Each row has a name. After each piece below comes the name of the row it's from, unless a question asks for something else. Each question is about the rows just above it. Some pieces are copies with a little noise.

Z_941: -2	14	-2	23	-3	3	9	-15	27	-2	-2	-2	-90	-28	51	5	-1	6	16	3	5	-5	-104	-5	14	-1	-16	-8	-11	25	-1	-22	23
Z_464: 11	-1	1	-46	-4	8	-10	4	44	24	-13	0	-18	5	4	24	17	7	14	16	4	10	-4	-2	-28	1	18	13	8	-59	-2	-12	-10
Z_721: 11	-1	4	-46	-4	8	-10	6	4	24	-13	0	0	5	4	24	17	7	14	16	4	19	-18	6	-50	2	17	-20	0	0	-2	-42	9
which: 11	-1	4	-46	-4	8	-10	6	4	24	-13	0	0	5	4	24	17	7	14	16	4	19	-18	6	-50	2	17	-20	0	0	-2	-42	9
Z_721
which: -2	15	-4	23	-3	4	9	-16	29	-3	-2	-3	-91	-26	51	5	0	6	17	3	3	-6	-103	-4	13	-1	-16	-8	-12	27	-1	-22	22
Z_941
Where do -2	14	-2	23	-3	3	9	-15	27	-2	-2	-2	-90	-28	51	5	-1	6	16	3	5	-5	-104	-5	14	-1	-16	-8	-11	25	-1	-22	23 appear?
Z_941
Which row holds 11	-1	1	-46	-4	8	-10	4	44	24	-13	0	-18	5	4	24	17	7	14	16	4	10	-4	-2	-28	1	18	13	8	-59	-2	-12	-10?
Z_464

Z_287: 23	18	42	30	6	42	8	-12
Z_843: -22	-21	31	-87	-2	-15	35	-9
Z_163: -10	-13	11	-62	1	7	36	-5
Z_91: -22	-17	1	-13	-7	-35	-4	15
Z_150: -10	-5	-62	36	-5	7	11	-13
Z_794: 35	22	-14	-9	17	71	45	-21
Which row holds these entries in another order? -62	-13	-10	-5	1	7	11	36
Z_163
The value that Z_287 holds more than once:
42
The value that Z_150 holds more than once:
-5
which: -11	-13	11	-61	2	7	36	-3
Z_163

Z_400: -21	-4	-3	-2	0	-10	-3	-83
Z_602: 4	-3	-2	-8	0	-6	-15	-42
Z_716: 4	-2	-6	4	0	-9	17	51
Z_856: -17	-4	-4	1	0	-10	7	-55
Z_33: -16	-4	-2	-10	0	-10	-14	-10
Z_360: 4	-2	-6	4	0	-9	17	2
Z_955: -17	-4	-4	1	0	-10	7	-61
Z_326: -40	-5	-4	-2	0	-14	-7	-57
Z_606: -17	-4	-4	1	0	-10	29	28
Which value appears more than once in Z_33?
-10
which: -40	-5	-4	-2	0	-14	-7	-57
Z_326
which: -16	-5	-3	1	0	-11	7	-55
Z_856
which: -16	-5	-3	2	-1	-10	29	28
Z_606

Z_523: -91	4	0	6	-3	7	-11	20	-10	26	16	-8	-4	-46	-24	-8	-97	14	-28	5	-29	-14	32	-14	-46	1	1	-9	-27	-4	-31	21	-44	32	-7	2
Z_930: -43	47	4	-29	22	-18	23	0	10	-41	-25	7	6	-5	-33	-65	21	11	13	-5	12	9	19	-48	-35	28	-50	24	-2	-14	17	23	1	-30	-1	-33
Z_797: -50	11	-18	7	-48	21	-65	12	28	-29	-5	-35	0	1	-33	47	-5	13	23	22	-1	-43	-14	-2	24	19	-25	-33	-30	17	6	9	-40	4	10	23
Where do -91	4	0	6	-3	7	-11	20	-10	26	16	-8	-4	-46	-24	-8	-97	14	-28	5	-29	-14	32	-14	-46	1	1	-9	-27	-4	-31	21	-44	32	-7	2 appear?
Z_523
which: -90	5	-1	7	-4	9	-11	18	-13	27	16	-9	-4	-47	-25	-7	-96	15	-28	7	-30	-13	32	-15	-48	3	2	-8	-28	-3	-31	21	-45	31	-8	3
Z_523
Put -65	-50	-48	-43	-40	-35	-33	-33	-30	-29	-25	-18	-14	-5	-5	-2	-1	0	1	4	6	7	9	10	11	12	13	17	19	21	22	23	23	24	28	47 back in order: which row is it?
Z_797

Z_39: 18	-91	26	-47	-96	58	-42	86	41	-34	-59	22	-94	-65	68	-55	57	-79	58	58	-38	-1	40	-77	65	58	97	72	40	-29	50	49	-104	96	-88	-64	3	45	82	54	30	79	8	-94	-65	-70	34	28	-60	85
Z_267: 18	-91	26	-47	-96	54	-42	86	41	-34	-59	22	-102	-65	-39	-55	57	-79	-57	8	-38	-1	40	-77	65	48	-55	72	40	-29	50	49	-104	96	-88	-64	3	45	-102	54	30	79	-59	-94	-65	-70	34	28	-60	85
Z_285: -56	97	-30	2	66	87	29	78	-66	-86	-81	4	-76	29	-72	-86	79	-24	-18	18	-86	-52	-50	15	93	57	-1	32	-5	-92	-81	55	-4	-2	76	71	-99	35	-14	99	-59	56	91	-38	68	-32	45	29	48	-48
which: 18	-91	26	-47	-96	58	-42	86	41	-34	-59	22	-94	-65	68	-55	57	-79	58	58	-38	-1	40	-77	65	58	97	72	40	-29	50	49	-104	96	-88	-64	3	45	82	54	30	79	8	-94	-65	-70	34	28	-60	85
Z_39
-96	18	48	-88	8	-38	-60	40	-64	22	-55	34	79	26	65	28	-39	-55	-29	-65	-102	-1	86	49	54	-104	3	72	-59	-77	57	50	-94	85	-79	-57	-59	40	-34	-70	54	-42	45	30	-102	-47	41	-65	96	-91 is which row reordered?
Z_267
which: -56	97	-30	2	66	87	29	78	-66	-86	-81	4	-76	29	-72	-86	79	-24	-18	18	-86	-52	-50	15	93	57	-1	32	-5	-92	-81	55	-4	-2	76	71	-99	35	-14	99	-59	56	91	-38	68	-32	45	29	48	-48
Z_285

Z_660: -34	22	-49	5	-35	28	-16	-23	75	-25
Z_609: -5	1	24	19	-6	-22	11	14	-17	23
Z_680: 9	11	8	-11	-44	45	3	17	31	-5
Z_816: 31	11	31	15	0	-21	20	36	-81	44
Z_655: 7	1	-11	2	-21	22	-26	-1	24	-33
Z_340: 13	-26	21	10	-26	-4	14	5	-18	36
Z_604: 41	-15	79	8	21	-65	-3	-7	41	48
Z_364: -16	-11	20	21	25	-3	13	-11	-25	-20
Z_518: 14	-21	19	4	23	-13	-1	-6	-24	-5
Z_142: 7	2	-9	-16	12	33	-4	-1	31	-27
Repeated in Z_340:
-26
which: -5	1	24	19	-6	-22	11	13	-17	22
Z_609
The value that Z_604 holds more than once:
41

Z_733: 15	9	-5	-3
Z_811: -6	1	-2	115
Z_764: -6	-6	-6	-6
Z_378: -5	15	9	-4
Which value appears more than once in Z_764?
-6
which: -6	-6	-6	-6
Z_764
15	-5	-4	9 is which row reordered?
Z_378
which: -6	-7	-6	-6
Z_764

Z_57: 11	-22	36	-30	10	-11	95	25	-41	6	-30	-7	5	-22	24	79	-23	33	48	-17	-16	9	18	-44	-37	35	48	-30
Z_904: -3	-1	-7	-3	-2	-3	-2	2	2	0	-1	2	3	0	-3	4	-5	3	10	2	5	3	2	2	-4	0	-1	1
Z_517: 0	-2	0	4	0	-6	10	3	-5	0	-6	-3	1	-2	2	8	-3	4	9	-3	-6	2	3	-9	-6	4	3	2
Z_407: -10	-4	-22	-6	-5	-8	-5	4	3	-1	-3	3	7	2	-7	4	1	6	17	4	9	10	1	4	-7	1	-5	2
Z_501: -6	-3	3	3	0	3	-2	9	4	-6	-3	-5	-6	0	-9	-2	4	1	-6	8	2	3	2	0	-3	2	10	0
Z_586: 3	-16	9	19	3	-35	-26	10	-29	4	-18	-5	3	-5	9	19	-5	12	17	-12	-11	4	12	-26	-11	25	11	4
Z_358: 0	-2	0	4	0	-6	10	3	-5	0	-6	-3	1	-2	2	8	-3	5	16	3	8	8	5	4	-6	1	-4	2
Z_968: 3	-16	9	19	3	-35	37	10	-29	4	-18	-5	3	-5	9	19	-14	12	17	-12	-11	4	4	-26	-11	25	11	4
Z_240: 2	4	-3	-3	0	0	-1	-2	0	7	11	3	-2	-3	1	1	-3	-3	-4	2	4	2	5	-4	-4	-1	1	2
Where do 11	-22	36	-30	10	-11	95	25	-41	6	-30	-7	5	-22	24	79	-23	33	48	-17	-16	9	18	-44	-37	35	48	-30 appear?
Z_57
Put -9	-6	-6	-6	-6	-5	-3	-3	-3	-2	-2	0	0	0	0	1	2	2	2	3	3	3	4	4	4	8	9	10 back in order: which row is it?
Z_517
3	-16	9	19	3	-35	37	10	-29	4	-18	-5	3	-5	9	19	-14	12	17	-12	-11	4	4	-26	-11	25	11	4 is in which row?
Z_968
Put 2	-4	1	-6	4	5	8	8	3	16	5	-3	8	2	-2	1	-3	-6	0	-5	3	10	-6	0	4	0	-2	0 back in order: which row is it?
Z_358
which: 3	-16	9	19	3	-35	38	9	-30	3	-19	-5	3	-6	10	19	-14	12	16	-11	-11	4	4	-25	-11	25	12	3
Z_968

Z_678: 67	-5	56	20	95	-13	-50
Z_441: -56	48	-24	11	102	21	49
Z_539: -50	55	20	-13	67	-5	95
Z_778: -58	50	-23	11	104	21	50
95	-5	67	-13	20	55	-50 is which row reordered?
Z_539
Put 95	55	20	-5	-50	-13	67 back in order: which row is it?
Z_539

Z_196: -38	6	44	-39	-14	29	51	12	-23	7	32	-41	68	17	-38	4	49	29	-19
Z_23: -66	-1	35	-55	-3	19	40	11	2	12	26	-26	89	-11	-40	26	44	43	-3
Z_411: -61	-15	-17	-71	25	55	16	-14	19	11	28	-17	102	8	-35	-17	42	26	-1
Z_882: -61	-14	41	-59	24	42	17	-7	17	1	5	-7	65	6	-26	67	8	5	-25
Z_9: -61	-15	27	-71	25	55	16	-14	19	11	28	-17	102	8	-35	35	47	10	9
which: -59	-15	-18	-70	25	56	16	-14	20	11	26	-17	103	8	-34	-17	42	24	-3
Z_411
which: -61	-14	41	-58	25	42	18	-8	17	0	4	-7	66	7	-26	67	10	4	-26
Z_882
Repeated in Z_411:
-17
which: -38	6	44	-39	-13	29	51	13	-23	7	32	-41	68	17	-39	4	49	29	-19
Z_196
which: -60	-14	27	-71	24	54	17	-13	20	10	28	-17	101	8	-35	35	48	10	9
Z_9

Z_812: -11	0	-2	14	17	8	-6	-5	-24	24	18	-11	3	6	8	-3	11	15	12
Z_429: 46	-39	-30	-48	10	-9	-59	-7	7	-66	3	-29	43	0	-39	-1	-79	-21	-17
Z_920: 63	2	-4	-53	14	-13	-18	0	7	-33	42	8	-50	-13	-88	3	65	-30	9
Z_603: 20	-17	22	-18	-4	13	-11	-16	34	4	-21	-18	-8	-2	6	-13	21	47	11
Z_757: 67	2	7	-53	-10	-14	-26	5	-19	-53	10	-19	35	-30	-20	10	-37	-17	-73
Z_502: 12	-7	4	-16	21	-6	18	8	-8	38	-2	5	0	10	2	-21	-27	-4	38
Z_410: 46	0	-79	-49	-21	-7	-30	-66	7	-29	-9	-1	-17	10	-39	3	43	-39	-59
Z_120: -16	-2	34	-18	6	13	20	47	-4	21	-18	-8	4	11	-21	-13	-16	22	-11
Z_397: 48	-2	-32	99	23	0	23	-17	40	-65	60	42	-12	16	-55	18	-29	18	46
Z_6: 39	-4	-11	-80	-15	-11	-25	15	-13	21	-34	-14	41	-27	2	14	25	-20	-25
Z_275: -18	4	34	-16	32	7	-11	-7	-21	5	59	1	9	-24	-19	5	28	-21	8
Z_46: 4	21	-18	22	11	-4	-11	-8	-13	-2	-17	-16	13	20	-21	47	6	34	-18
Put -59	-39	43	3	-39	10	-17	-1	-9	-29	7	-66	-30	-7	-21	-49	-79	0	46 back in order: which row is it?
Z_410
which: -11	-1	-1	14	18	7	-6	-7	-25	24	20	-13	3	7	7	-2	10	15	12
Z_812
Put -21	-18	-18	-16	-16	-13	-11	-8	-4	-2	4	6	11	13	20	21	22	34	47 back in order: which row is it?
Z_120
Put -11	-16	-2	34	-18	6	13	20	47	-4	21	-18	-8	4	11	-21	-13	-16	22 back in order: which row is it?
Z_120

Z_863: -22	21	9	12	-1	14	7	-23	11	7	11	6	-9
Z_906: 1	50	3	-4	-3	12	36	2	3	-30	18	-4	-2
Z_992: -27	-6	22	22	-8	1	-10	15	6	21	2	-5	2
Z_417: 11	27	-26	-4	3	22	16	12	18	-46	-9	12	-20
Z_691: 31	27	-26	-4	3	22	16	-87	18	-46	-9	12	-20
The value that Z_417 holds more than once:
12
which: 31	27	-26	-3	2	22	16	-87	18	-46	-9	11	-20
Z_691
which: -22	21	10	11	-2	15	8	-22	11	8	10	6	-8
Z_863

